(in the rows, 128 means zero)
Facts:
braklik χ tastun; braklik χ foflol; bratris χ rike; breku χ zubrok; breku χ vegamo
brepe χ sedos; brepe χ guligru; brepe χ retas; brezodros χ moduk; brezodros χ stoki
brezodros χ pizik; brezodros χ stagro; brobrar χ skogur; brobrar χ staskik; brostu χ staskik
bruli χ natoplo; bruli χ venir; deklun χ setron; deklun χ peplo; deklun χ seton
difu χ drikul; dofla χ grugrisko; dofla χ pizik; dofla χ brezer; dozovan χ breduzis
dozovan χ viflil; draski χ grigil; draski χ klisi; dravu χ migron; dravu χ klugrar
dravu χ seton; dremal χ migron; dremal χ tedrak; drizom χ sobrolol; drizom χ staskik
drizom χ klugrar; drotril χ tastun; drotril χ flubun; fafem χ flobe; fafem χ migron
falasam χ breduzis; falasam χ brezu; falasam χ venir; fasem χ dropok; faskam χ skogur
fosis χ bobrak; fosis χ traskek; fuvelo χ drifur; fuvelo χ flubun; gaklu χ tedrak
garis χ brezu; gasobi χ zubrok; gasobi χ modam; gasobi χ deden; godru χ deden
gotru χ sedos; grefa χ kligreza; greflete χ bapo; greflete χ ditas; grekli χ kudis
grekli χ brubaman; grekli χ marugru; grekli χ viflil; grisim χ stoki; grisim χ brodom
grofu χ marugru; grofu χ venir; grogrefli χ roplek; gube χ gruri; kefa χ flopler
kefa χ kifli; kefa χ vinal; kenan χ kudis; kenan χ dropok; kenan χ busuro
kenan χ brezu; klavu χ duda; klavu χ stoki; klavu χ zavir; kovozi χ drivum
kovozi χ deden; kuvi χ gorak; kuvi χ zulis; kuvi χ brezer; kuvi χ peplo
kuvi χ zivim; moklel χ rovem; moklel χ brudrek; mosi χ klugrar; mure χ skogur
nudrun χ roplek; palis χ stagro; pazu χ drivum; pazu χ fladil; pazu χ bunudrak
pegiskal χ brudrek; plavun χ sedos; plesik χ ridek; plesik χ flobe; plesik χ vofle
plesik χ musas; plifugrin χ bobrak; plifugrin χ sagre; plifugrin χ brezer; plokogom χ flobe
pluklol χ flobe; pluklol χ zavir; plupin χ befel; plupin χ modam; plupin χ brubaman
skarel χ skogur; skarel χ flobe; skarel χ ristes; skazek χ drifur; skazek χ vegamo
skazek χ plotru; skeplozen χ tozemom; skeplozen χ grogra; skosti χ plikledu; soskepi χ dutom
soskepi χ voku; stamum χ flubun; stamum χ tozemom; stefom χ dutom; stenak χ retas
stoler χ kastim; sume χ zavir; tistel χ gorak; tistel χ skigro; tistel χ dropok
trirun χ gorak; trirun χ lipaflo; troran χ kigo; vezo χ kastus; vezo χ venir
vezo χ deden; vukerok χ befel; vukerok χ staskik; zaben χ flobe; zasi χ brufur
zatrum χ bapo; zatrum χ laku; zuklinos χ kaskoflo; zuplum χ kudis; zuplum χ gruri
zusen χ setadi; zutuska χ stoki; zutuska χ kastim; bapo γ stilu; braklik γ grofu
brastos γ tedrak; breduzis γ drifur; brepe γ tastun; brezu γ vukerok; brobrar γ stoki
brodom γ gestu; brostu γ zubrok; brubaman γ drivum; brufur γ plesik; busuro γ dimem
datrur γ roplek; deklun γ grokle; dofla γ stoler; draski γ datrur; dravu γ brostu
dremal γ fosis; drifugil γ draski; drifur γ mosi; drikul γ brezer; drivum γ zivim
drizom γ skagol; dropok γ kovozi; drotril γ drikul; duda γ faskam; dutom γ traflak
fadrus γ sodrigrol; fafem γ soskepi; falasam γ voku; fasem γ palis; fleklis γ zutuska
flizi γ musas; flopler γ grogra; flubun γ deklun; flunatru γ muzu; foflol γ nosar
fosis γ pluklol; gaklu γ bruli; garis γ plotek; gestu γ ridek; grefa γ staskik
greflete γ brezodros; grekli γ pinim; grigil γ tistel; grisim γ retas; grogra γ pazu
grogrefli γ latu; grokle γ kuvi; grugrisko γ brezu; gruri γ fleklis; gube γ kaskoflo
gugak γ skubrok; guligru γ klugrar; kaskoflo γ grugrisko; kastim γ dofla; kefa γ bapo
kifli γ pusotram; kigo γ stobrozol; klavu γ vegamo; klelege γ zavir; kligreza γ skarel
klisi γ barozok; klugrar γ grisim; kovozi γ plifugrin; kuvi γ gube; latu γ gaklu
lipaflo γ setron; medroni γ kefa; migron γ brubaman; modam γ breduzis; moduk γ bifu
mosi γ traskek; mure γ grogrefli; musas γ zusen; muzu γ fomom; nosar γ drotril
pegiskal γ stefom; pinim γ zaben; plavun γ dremal; plesik γ natoplo; plifugrin γ tozemom
plikledu γ kigo; plotek γ stenak; plotru γ duda; plupin γ foflol; pusotram γ plugrok
retas γ rovem; ridek γ plikledu; rike γ vinal; rovem γ brepe; sedos γ stovi
setron γ befel; skagol γ migron; skigro γ fuvelo; skubrok γ drifugil; soskepi γ setadi
staskik γ gotru; stedu γ rike; stefom γ klisi; stilu γ kifli; stobrozol γ vofle
stoler γ grefa; sume γ ruvun; tastun γ brudrek; tedrak γ braklik; tistel γ falasam
tozemom γ kligreza; trabestur γ viflil; traflak γ kastim; viflil γ bratris; vinal γ stamum
voku γ gedras; vukerok γ pinar; zasi γ zuklinos; zavir γ garis; zuklinos γ flopler
zuplum γ fladil; zusen γ zatrum; zutuska γ fasem

Known rows:
tedrak: [145 130 126 110 129 136 106 107  63 121 133 127 155 147 124 146 142 135
 131 125 124 144 133 126 131 140 133 121 135]
dravu: [141 116 122 108 144 142  97  76 103 146 123 153 125 132 134 152 141 122
 104 124 149 123 129 136 147 159 137  96 103]
skubrok: [193 152 140 115 119 150  77 119 124 141 131 165 131 153 146 126 125 143
 163  85 137 170 166 125 108 120 103 117 144]
flopler: [158 145 142 113 128 134  99 125  96 128 130 108 148 130 129 140 129 135
 147 118 121 134 135 123 121 117 137 127 149]
tozemom: [125 105 169 107 145 122 129 107  93 106 120  71 191  81 118 141 119 133
 130 124 111 135 100  96 119 144 140  79 134]
flizi: [154 142 143 114 130 132  98 120 105 137 128 117 133 129 125 139 129 128
 136 123 123 128 132 129 125 126 137 124 135]
plesik: [146 126 153 102 126 136 103 117 106 152 114 137 117 127 122 146 140 122
 112 140 164 137 154 149 135 151 116  80  97]
grogra: [150 130 147 112 141 130 106 125  98 124 132 115 156 116 118 133 123 125
 156 120 102 147 113 117 116 137 113 105 134]
ridek: [199 112 115  90 146 120  91 182   6  98 133 154 142 149 154 116 122 114
 156 182 140 117 109 150 111 165 115 143  96]
gestu: [190 129 127 102 144 126  84 153  63 117 133 136 129 130 151 120 113 113
 159 157 124 106 106 137 112 139 135 150 120]
pegiskal: [156 140 147 114 129 136  95 121 122 145 124 116 123 120 127 143 126 126
 138 122 132 119 136 134 126 120 136 118 134]
kigo: [206 124 112  99 150 117  81 175  34  98 140 143 137 136 161 112 107 110
 171 170 116  96  92 139 105 140 134 172 118]
ruvun: [ 97 112 105 148 120 132 168 152 178 113 132 127 115 121 135 112 119 127
 129 125 133 112 129 131 136 124 110 143 134]
sagre: [ 74 105  81 141 108 124 152 142 180 109 135 148 136 118 137 123 125 132
 132 117 129 126 105 116 134 138 123 164 132]
zulis: [ 65 109  67 143 116 124 152 131 168 110 137 158 153 119 140 119 131 140
 133 121 125 124  98 119 138 138 120 154 124]
stagro: [ 75 107 113 133  90 112 163 179 170 110 128 133 129 126 124 122 125 129
 124 128 143 154 124 115 120 135 116 164 125]
turamel: [ 97 115 109 145 117 131 166 153 175 112 133 127 114 123 135 112 118 127
 129 127 131 112 129 131 137 122 110 141 134]
plugrok: [ 90 134 115 148 120 123 171 154 187 110 141 128 115 135 138 126 124 112
 137 133 108 120 133 135 145 121 110 140 123]
pazu: [112 104 132 152 134 126 174 129 208 123 122 134  76 127 144 109 110 107
  95 118 143 102 132 117 136 122 144 144 127]

Rows:
No name comes twice in this set of rows, the named rows included.
[ 68 106  97 133  85 110 156 170 173 109 130 142 135 125 127 124 128 128
 125 126 140 153 113 115 123 142 124 167 120] -> pizik
[154 114 189 123 157 117 127  76 123 136 108  96 117 110 136 136 119 118
  78 124 143 113 128  97 119 126 196 108 124] -> kovozi
[100 100 121 142 136 130 167 148 201 123 129 131 110  97 129 109 106 109
 134 125 120 113 110 131 137 140  85 108 117] -> skeplozen
[ 88 132 112 157 128 112 164 127 189 136 119 155 126 105 139  88 125 149
 118 155 138  99 130 149 135 111 112 107  94] -> kenan
[152 120 141 114 147 139 113  91  92 141 123 141 116 142 130 143 140 120
  99 131 148 129 143 136 141 151 137  94 108] -> brobrar
[146 161 151 117 134 125 101 121 118 135 135 119 136 140 125 154 136 116
 145 132 106 137 133 134 132 121 136 123 124] -> medroni
[153 158 156 128 135 117 101 102 102 145 114 135 152 121 128 116 133 151
 130 144 128 129 137 134 115 106 142  97 112] -> garis
[138 152 131 121 134 119  94 101 113 146 121 145 163 111 131 126 135 152
 140 143 128 125 126 137 121 118 134 100 105] -> fasem
[141 162 132 132 134 114 108 113  80 132 126 134 171 130 123 116 139 159
 145 150 107 139 124 133 115 108 135 116 118] -> busuro
[114 102 139 162 150 119 185 115 194 121 121 141  75 130 142  97 111 107
  82 124 132 111 123 112 131 131 143 135 114] -> gasobi
[151 124 144 110 138 137 112 101  86 138 123 134 125 142 127 146 141 122
 107 132 148 136 149 138 136 154 129  95 110] -> mure
[106 121 110 145 118 143 161 153 200 120 133 117 101 116 143 116 115 125
 135 122 143  89 143 138 144 111 117 145 148] -> stenak
[154 124 137 118 153 138 111  86  90 136 125 138 121 145 132 141 139 120
 103 125 137 128 138 129 140 149 145 105 116] -> brostu

Now the same elements, written a new way:
Known rows:
zuplum: [121 146 120 130 135 138 135 138 119 115 124 127 127 127 149 138 121 128
 140 120 128 142 140 116 136 135 126 126 117 131 117 115 120 153]
retas: [143 125 161 129 145 157 168 146 148  99 115 122 128 126 122 117 117 148
 112 183  93 122  82 139 123  93 103 131 110 159 171 117 105 123]
sume: [139 137 110 128 144 129 135 131 134 100 113 139 131 128 138 124 142 130
 127 118 124 132 152 130 125 133 117 124 117 133 103 117 137 127]
stefom: [125 129 125 123 131 120 130 136 131 121 130 126 123 130 125 140 128 131
 130 129 126 135 126 130 134 128 137 132 132 126 126 124 127 123]
sagre: [126 118 133 138 132 135 130 122 128 136 125 134 136 122 129 131 122 142
 126 111 133 113 130 122 127 123 130 119 122 123 130 123 134 120]
brezer: [122  94 137 139 120 137 117 110 130 148 136 129 124 127 119 124 119 142
 120 105 134 101 119 128 118 115 130 121 127 127 149 136 138 115]
viflil: [124 128 131 131 126 135 122 129 116 142 132 124 124 125 137 119 125 123
 131 122 125 125 125 117 116 134 123 132 127 137 144 127 120 151]
grogra: [142 137 143 123 125 120 125 126 136 138 115 127 130 124 128 129 131 126
 127 139 133 116 114 121 126 125 133 128 133 112 133 135 132 127]
kligreza: [127 125 132 127 129 118 128 135 131 130 126 128 126 125 122 131 130 130
 128 124 128 127 117 126 121 128 130 135 135 128 138 124 126 123]
nosar: [129 129 130 126 132 121 129 134 130 125 125 125 125 128 125 132 129 129
 128 125 126 130 123 129 127 127 132 132 132 126 131 124 127 124]
roplek: [124 108 136 123 118 118 117 126 132 144 136 123 117 131 111 125 128 132
 122 127 126 119 110 134 119 123 133 134 140 132 152 136 129 117]
fosis: [124 121 125 132 129 134 131 123 131 118 128 128 123 129 133 143 119 142
 126 115 132 124 132 129 140 119 134 119 121 122 122 125 136 123]
plugrok: [109 106 143 124 113 122 107 108 149 128 118 118 123 141 107 120 121 144
 134 131 125 134 107 124 119 118 142 149 145 146 133 127 140 132]
moklel: [125 130 125 125 130 120 131 136 132 120 131 126 121 133 124 140 127 131
 131 130 125 137 130 133 138 127 137 132 131 126 123 124 128 122]
migron: [129 115 127 131 131 132 141 128 129 130 127 132 148 124 122 121 136 112
 127 113 131 118 125 133 107 112 117 135 127 133 123 134 129 130]
skazek: [140 149 131 119 120 126 122 121 134 123 117 121 119 132 138 134 124 122
 128 149 132 128 121 127 143 123 136 124 127 111 119 137 136 138]
zulis: [122 113 134 140 130 141 134 120 125 137 130 132 140 123 129 133 120 137
 129 107 134 114 129 122 124 119 129 121 119 123 131 127 130 126]
vofle: [136 108 109 125 117 121 129 135 121 135 157 126 103 125 122 124 140 105
 106 116 125 103 128 159 119 112 115 118 131 126 147 153 130 109]
muzu: [128 130 130 127 129 122 130 133 130 126 127 128 126 127 125 132 129 129
 128 129 127 130 125 128 129 129 132 129 131 129 131 127 127 123]

Rows:
No name comes twice in this set of rows, the named rows included.
[138 138 106 128 144 128 132 128 134  94 111 138 125 128 140 128 139 136
 129 119 125 134 158 129 134 134 120 117 113 130 102 113 140 126] -> klavu
[123 100 135 133 120 131 117 115 131 143 136 126 119 130 119 127 117 140
 120 115 132 109 119 131 124 114 133 124 130 127 145 134 136 116] -> traskek
[118 130 121 129 123 135 120 129 120 128 133 120 113 131 141 132 117 128
 132 121 129 132 130 121 132 129 130 127 123 134 131 124 124 149] -> garis
[139 132 123 135 147 129 133 128 129 114 108 144 133 120 139 120 139 144
 127 110 124 122 148 118 120 139 118 118 114 129 122 111 135 124] -> moduk
[121 115 128 123 118 119 116 125 134 129 139 121 110 136 115 132 123 131
 124 133 126 127 120 139 134 120 137 132 139 132 136 134 131 116] -> bratris
[123 114 131 136 128 138 140 123 127 136 130 131 147 125 127 132 125 126
 130 107 135 116 123 128 122 114 126 126 123 126 125 131 129 129] -> setron
[126 108 110 123 116 128 113 114 138 115 136 125 110 141 117 118 132 123
 119 123 125 123 136 152 127 112 125 129 129 137 120 142 143 118] -> pluklol
[137 119 118 129 135 126 123 121 132 121 120 138 122 128 126 111 141 136
 122 117 123 116 142 131 116 131 116 124 123 136 127 125 139 119] -> duda
[137 153 127 128 136 134 136 138 120 129 114 130 140 119 147 119 135 113
 134 127 128 130 128 109 115 138 115 132 121 129 127 123 119 158] -> modam
[119 114 127 120 118 117 115 129 134 131 140 121 108 139 115 141 124 134
 126 130 126 130 122 141 139 119 143 132 139 129 135 134 130 117] -> zatrum
[136 117 128 133 136 128 120 122 130 129 119 139 123 125 127 116 135 143
 122 117 125 113 139 125 117 133 121 118 122 131 135 122 138 117] -> stagro
[123 121 121 129 122 138 140 126 132 122 133 124 136 131 129 135 128 113
 130 119 131 128 126 138 127 111 124 132 125 129 112 136 131 132] -> mosi
[146 144 143 123 123 123 123 123 132 141 112 127 131 123 130 123 134 120
 123 143 134 112 111 118 123 126 130 130 131 110 138 139 131 136] -> drifur

The same elements again, as new rows of numbers:
Known rows:
breduzis: [113 127 125 119 133 137 120 122 119 127 138 116 129 130 124 123 133 137
 137 127 115 130 122 113 138 137 132 117 124 127 114 111 123 130 122 124
 119 127 129 121 144 124 131 119 131 152 133 131 124]
peplo: [113 123 116 124 130 133 121 121 115 127 130 120 116 121 139 130 133 137
 133 126 116 134 121 132 117 133 144 122 127 126 118 146 123 130 127 126
 120 129 126 113 124 121 129 119 122 145 125 124 124]
zaben: [198 142 120 152 127 127 122 122 116 145 128 117 118 123 123 136 149 142
 133 126 148 132 138 115 110 127 100 135 123 127 117 154 123 124 122 121
 124 129 123 112 122 132 124 135 121 126 123 122 126]
migron: [150 126 126 124 145 126 114 128 116 125 126 122 122 125 120 122 136 135
 129 129 129 136 123 140 131 126 105 129 129 127 118 155 142 127 124 124
 119 126 139 122 123 120 126 123 121 131 131 127 124]
draski: [113 127 130 125 136 141 128 117 118 128 130 117 132 124 119 119 134 138
 132 134 114 133 123 121 139 134 136 126 125 127 115 105 121 124 134 124
 129 132 125 117 133 131 130 117 124 139 126 124 141]
ridek: [115 121 114 124 129 132 121 140 120 126 130 118 120 123 131 141 133 137
 142 127 109 132 126 120 111 132 168 136 129 126 116 113 122 127 125 123
 118 141 124 126 119 126 132 124 121 131 123 124 132]
bruli: [131 130 124 144 137 136 140 118 121 144 129 118 120 136 130 121 134 137
 129 125 148 129 124 120 110 126 135 128 121 125 117 115 127 125 130 126
 136 131 128 118 137 128 129 120 119 139 130 121 123]
skarel: [116 125 115 122 128 148 139 121 117 139 126 118 119 125 144 151 132 138
 127 130 117 131 133 124 129 143 163 125 128 131 117 133 119 128 137 125
 142 149 126 115 163 128 122 137 128 131 128 120 142]
bobrak: [110 122 118 125 131 132 121 121 117 128 134 121 120 125 139 122 133 137
 131 127 120 131 125 135 115 130 140 122 124 128 118 129 121 130 127 124
 121 128 124 120 124 136 129 123 124 145 123 126 129]
kovozi: [115 149 131 123 127 131 128 117 118 132 148 118 144 125 126 127 132 146
 132 141 118 129 141 124 131 134 141 122 130 144 117 149 135 127 121 127
 129 127 123 114 162 145 124 143 140 144 133 127 142]
soskepi: [118 166 123 145 130 127 146 117 127 127 141 125 124 125 124 124 134 136
 151 148 113 125 142 113 113 128 158 127 129 127 128 139 125 123 135 122
 121 125 125 115 129 169 121 125 124 130 124 122 134]
pegiskal: [150 134 130 122 137 131 122 119 118 126 128 142 145 124 119 121 131 137
 135 133 133 132 122 120 166 128 102 123 129 126 149 173 136 134 124 123
 119 123 126 114 120 136 126 127 132 129 124 126 138]
zivim: [134 120 120 133 144 129 115 118 122 134 127 120 118 124 149 121 139 137
 132 128 142 132 123 148 116 127 108 125 122 126 115 176 149 131 123 124
 134 127 140 114 125 130 121 125 120 130 123 133 129]
brostu: [112 124 118 131 126 135 124 132 118 130 129 116 119 125 129 129 133 137
 135 129 115 131 125 117 115 130 157 137 125 126 120 125 122 125 124 126
 120 136 127 129 123 126 134 121 119 129 133 123 140]
fafem: [111 161 116 134 129 126 130 124 140 127 138 130 123 127 123 137 135 137
 134 145 111 131 145 121 112 130 158 134 138 134 146 205 120 125 126 120
 120 124 124 120 120 143 131 131 122 127 129 119 144]
plupin: [116 152 123 144 129 127 154 125 159 125 129 120 163 133 122 119 131 140
 134 133 128 136 121 122 110 126 108 129 126 137 123 175 123 134 126 122
 122 124 132 128 118 126 129 119 120 125 132 121 134]
voku: [108 126 152 122 145 126 120 121 118 126 135 118 122 127 130 116 132 138
 161 142 110 129 129 124 126 128  98 130 131 131 118 116 151 130 130 122
 116 124 134 125 129 143 127 118 120 140 123 143 129]
stagro: [128 129 110 124 128 127 123 121 118 132 133 128 120 125 127 124 134 136
 133 127 131 128 126 131 127 127  98 124 129 125 119 168 134 135 123 119
 120 126 126 115 120 143 122 139 124 131 122 125 127]
gotru: [138 123 124 126 142 137 132 118 118 130 126 116 117 124 136 122 132 137
 134 128 120 127 122 116 111 127 138 125 122 126 114 104 125 125 144 125
 130 138 124 113 141 132 125 121 119 134 122 124 124]

Rows:
No name comes twice in this set of rows, the named rows included.
[138 159 178 123 132 127 117 120 119 126 136 142 146 124 122 120 133 138
 135 146 128 126 133 121 142 136 112 119 131 131 172 136 130 135 134 157
 122 128 125 124 160 150 129 131 160 162 126 121 126] -> sedos

